Below is a small trained network, with its code and all its weights. Each question gives an input and a class and asks what happens when units are switched off, that is, made to give their printed mean instead of their output.

import numpy as np


def w(rows, s, z=0):
    codes = np.array(rows[::2]) - 128.0
    scale = np.full(codes.shape[1], s)
    scale[-1] = z or s
    return codes * scale


def f(y):
    return y / 2 * (1 + np.tanh(0.7978845608 * (y + 0.044715 * y**3)))


def log_softmax(a):
    a = a - a.max(-1, keepdims=True)
    return a - np.log(np.exp(a).sum(-1, keepdims=True))


def net(x, mask):
    res = np.array(x, float).reshape(1, 4) / 4 @ E
    y = f(res @ A[0][:, :-1].T + A[0][:, -1])
    res = res + np.where(mask, y, B[0][:, -1]) @ B[0][:, :-1]
    return log_softmax(res[-1] @ U[:, :-1].T + U[:, -1])


A, B = {}, {}
E = w([
[2,162,17,99,196,33,198,130],'x0',
[130,83,68,42,213,158,138,35],'x1',
[158,207,137,226,136,127,248,95],'x2',
[142,188,71,152,49,112,35,81],'x3',
],0.0092)
A[0] = w([
[69,144,137,156,178,93,213,162,83],'N0',
[139,216,73,173,84,145,73,54,168],'N1',
[181,104,229,151,67,148,100,187,175],'N2',
[166,168,156,170,156,137,190,183,253],'N3',
[72,168,111,156,162,100,215,152,135],'N4',
[130,168,103,129,123,110,137,208,207],'N5',
[86,51,72,45,121,150,86,110,204],'N6',
[136,35,124,51,163,176,79,77,154],'N7',
[80,146,57,75,131,94,118,194,128],'N8',
[74,73,95,123,119,118,56,167,177],'N9',
[94,131,89,1,152,90,70,154,133],'N10',
[144,226,76,196,99,144,72,88,170],'N11',
[153,99,110,106,203,225,99,124,174],'N12',
],0.0089,0.0038)
B[0] = w([
[81,152,173,139,219,104,163,88,215],'N0',
[237,179,99,118,52,52,158,82,213],'N1',
[195,93,240,250,91,217,72,207,254],'N2',
[74,187,191,159,164,196,202,153,213],'N3',
[55,204,187,46,198,106,207,118,223],'N4',
[128,208,188,149,164,134,147,133,169],'N5',
[140,102,61,65,194,100,66,159,223],'N6',
[119,41,102,70,92,120,91,48,226],'N7',
[81,170,136,150,169,65,61,177,193],'N8',
[123,188,76,177,96,94,36,151,190],'N9',
[108,101,53,127,187,38,85,173,213],'N10',
[254,226,92,120,93,98,183,66,211],'N11',
[157,49,127,56,92,158,145,41,188],'N12',
],0.0078,0.012)
U = w([
[146,132,176,221,90,248,129,183,235],'0',
[70,147,33,92,162,19,29,194,106],'1',
[207,237,69,127,28,54,169,42,200],'2',
[2,207,154,117,186,97,231,107,124],'3',
[111,5,61,3,143,110,139,26,124],'4',
[157,46,125,118,53,137,23,116,5],'5',
],0.0078,0.0017)

Each question gives the input, the list of numbers given to net, and the class t.
The units are the neurons (one row each of A and B). Each row of codes is followed by its name. A weight is (code - 128) times the scale printed after its matrix; where a second scale follows, it is the last column's (A, B and U).
mask holds one flag per neuron, in row order. A switched-off neuron (its flag False) gives its mean, the last column of its row in B, instead of its output. The means were averaged over made-up inputs and are rounded, as every weight is.
A unit's drop is (log p(t) with every unit on - log p(t) with that unit switched off) / (log p(t) with every unit on - log p(t) with every unit switched off).
The circuit of an input: a set's keep is (log p(t) with only the set's units on - log p(t) with every unit switched off) / (log p(t) with every unit on - log p(t) with every unit switched off). Starting from the 12 units with the biggest drops (on a tie, the unit counted first), units are removed one at a time, each time the one whose removal leaves the highest keep (on an exact tie, the one counted first), for as long as the keep stays at least 0.8.
circuit, biggest first: the units of the circuit, biggest drop first
unit that matters most: the unit with the biggest drop
top k neurons: the k neurons with the biggest drops, biggest first
drop when u is switched off: that unit's drop, to one decimal
input [-2,0,8,0], class 3: unit that matters most -> N3
input [-5,5,2,1], class 4: circuit, biggest first -> (N12, N9)
input [5,6,1,3], class 1: top 2 neurons -> (N8, N10)
input [6,-8,8,5], class 3: top 2 neurons -> (N4, N3)
input [-5,-3,-5,1], class 0: top 3 neurons -> (N2, N10, N1)
input [-3,3,-6,3], class 4: top 2 neurons -> (N7, N12)
input [7,8,-6,-8], class 1: top 3 neurons -> (N10, N8, N9)
input [-4,4,6,-3], class 0: top 2 neurons -> (N4, N0)
input [3,-1,7,2], class 3: top 3 neurons -> (N4, N3, N0)
input [-3,5,1,1], class 4: drop when N2 is switched off -> 0.2
input [5,-4,-2,7], class 2: drop when N11 is switched off -> 0.7
input [-5,-5,-3,4], class 0: drop when N2 is switched off -> 2.4
